Here is a tiny trained network, its code and every weight. The questions are about switching its units off for an input and a target symbol, where a switched-off unit gives its printed mean instead of its output.

import numpy as np


def w(rows, s, z=0):
    codes = np.array(rows[::2]) - 128.0
    scale = np.full(codes.shape[1], s)
    scale[-1] = z or s
    return codes * scale


def norm(h):
    return h / np.sqrt((h * h).mean(-1, keepdims=True) + 1e-5)


def f(y):
    return y / 2 * (1 + np.tanh(0.7978845608 * (y + 0.044715 * y**3)))


def softmax(a):
    e = np.exp(a - a.max(-1, keepdims=True))
    return e / e.sum(-1, keepdims=True)


def log_softmax(a):
    a = a - a.max(-1, keepdims=True)
    return a - np.log(np.exp(a).sum(-1, keepdims=True))


def net(x, mask):
    ids = ['αβγδεζηθλξπστφψ'.index(c) for c in x.split()]
    T = len(ids)
    res = E[ids] + P[:T]
    r = norm(res)
    for j in range(2):
        rows = slice(4 * j, 4 * j + 4)
        q, k, v = (r @ M[0][rows].T for M in (Q, K, V))
        z = softmax(np.where(np.tri(T) > 0, q @ k.T / 4**0.5, -1e9)) @ v
        o = O[0][rows]
        res = res + np.where(mask[j], z, o[:, -1]) @ o[:, :-1]
    y = f(norm(res) @ A[0][:, :-1].T + A[0][:, -1])
    res = res + np.where(mask[2:14], y, B[0][:, -1]) @ B[0][:, :-1]
    return log_softmax(norm(res)[-1] @ U[:, :-1].T + U[:, -1])


Q, K, V, O, A, B = {}, {}, {}, {}, {}, {}
E = w([
[166,109,62],'α',
[136,217,147],'β',
[173,166,99],'γ',
[108,164,66],'δ',
[71,193,250],'ε',
[165,140,76],'ζ',
[144,132,146],'η',
[135,182,120],'θ',
[142,152,111],'λ',
[116,151,112],'ξ',
[145,201,105],'π',
[135,165,132],'σ',
[93,148,89],'τ',
[125,153,166],'φ',
[199,84,24],'ψ',
],0.017)
P = w([
[250,224,153],'0',
[135,16,81],'1',
[83,93,165],'2',
[168,246,97],'3',
[123,87,228],'4',
[84,91,162],'5',
[144,221,38],'6',
[136,20,105],'7',
[84,90,161],'8',
],0.013)
Q[0] = w([
[59,172,153],'h0',
[78,85,141],'h0',
[239,106,145],'h0',
[131,2,216],'h0',
[64,172,138],'h1',
[206,97,58],'h1',
[159,95,6],'h1',
[121,101,77],'h1',
],0.011)
K[0] = w([
[102,146,157],'h0',
[8,88,181],'h0',
[215,124,132],'h0',
[121,3,143],'h0',
[106,140,129],'h1',
[172,118,111],'h1',
[150,131,78],'h1',
[124,117,81],'h1',
],0.016)
V[0] = w([
[148,196,94],'h0',
[68,184,112],'h0',
[175,89,167],'h0',
[209,223,103],'h0',
[2,149,150],'h1',
[177,90,77],'h1',
[151,104,117],'h1',
[111,136,191],'h1',
],0.0093)
O[0] = w([
[152,135,94,197],'h0',
[117,159,130,148],'h0',
[137,151,148,120],'h0',
[121,162,254,253],'h0',
[98,135,152,102],'h1',
[77,166,177,109],'h1',
[118,170,226,117],'h1',
[127,104,76,139],'h1',
],0.0063,0.0047)
A[0] = w([
[118,159,123,144],'n0',
[7,142,145,148],'n1',
[154,230,88,243],'n2',
[203,182,28,148],'n3',
[118,70,107,94],'n4',
[31,145,244,37],'n5',
[58,113,167,1],'n6',
[92,103,166,142],'n7',
[188,180,114,100],'n8',
[171,184,93,136],'n9',
[111,142,71,134],'n10',
[134,123,152,151],'n11',
],0.015,0.0047)
B[0] = w([
[141,23,127,150],'n0',
[105,168,161,175],'n1',
[99,36,182,254],'n2',
[107,175,223,186],'n3',
[172,109,153,155],'n4',
[158,102,25,206],'n5',
[46,147,138,130],'n6',
[158,54,140,144],'n7',
[1,138,164,177],'n8',
[17,116,190,175],'n9',
[179,196,113,141],'n10',
[142,127,102,144],'n11',
],0.0078,0.0094)
U = w([
[134,153,250,195],'α',
[165,67,101,80],'β',
[110,76,166,53],'γ',
[221,125,195,97],'δ',
[74,181,153,173],'ε',
[135,99,42,123],'ζ',
[99,162,72,119],'η',
[176,191,115,253],'θ',
[122,154,66,104],'λ',
[67,115,67,79],'ξ',
[186,119,127,105],'π',
[151,162,96,121],'σ',
[92,43,100,117],'τ',
[164,67,144,47],'φ',
[122,128,137,73],'ψ',
],0.017,0.0051)

Each question gives the input, a string of symbols that net reads in full, and the target symbol t.
The units are the heads (4 rows each of Q, K, V and O) and the neurons (one row each of A and B). Each row of codes is followed by its name. A weight is (code - 128) times the scale printed after its matrix; where a second scale follows, it is the last column's (O, A, B and U).
mask holds one flag per unit, heads first, then neurons. A switched-off unit (its flag False) gives its mean, the last column of its rows in O or B, instead of its output. The means were averaged over made-up inputs and are rounded, as every weight is.
A unit's drop is (log p(t) with every unit on - log p(t) with that unit switched off) / (log p(t) with every unit on - log p(t) with every unit switched off).
most important unit: the unit with the biggest drop
top k neurons: the k neurons with the biggest drops, biggest first
heads that matter: for each layer, one digit per head in row order, 1 if its drop is at least 0.15 and else 0, layers parted by /
drop of u: that unit's drop, to one decimal
input ζ λ τ φ ζ, target δ: top 3 neurons => n5, n2, n9
input η β β ζ β, target δ: top 3 neurons => n5, n9, n2
input β β σ, target θ: heads that matter => 11
input θ δ δ τ τ, target ζ: top 4 neurons => n3, n2, n9, n8
input σ ψ ξ ζ, target α: heads that matter => 00
input ξ π ε β β γ δ γ, target α: most important unit => n5
input δ τ η ε δ, target θ: top 2 neurons => n10, n2
input β π ψ, target δ: top 2 neurons => n5, n2
input ζ δ β β ε π ξ τ, target ζ: heads that matter => 10
input φ γ α ξ δ ψ, target δ: heads that matter => 01
input β ζ δ β τ τ β ε σ, target θ: top 3 neurons => n2, n10, n8
input ε τ ε θ β δ β δ, target θ: top 2 neurons => n2, n10
input ζ λ η θ α π δ ζ ζ, target ζ: drop of n5 => 0.5
input δ φ σ λ θ ε φ β φ, target τ: top neuron => n3
input ψ η ζ, target ζ: drop of n5 => 0.3
input φ η θ β ξ ψ β ε, target τ: drop of n5 => 0.2
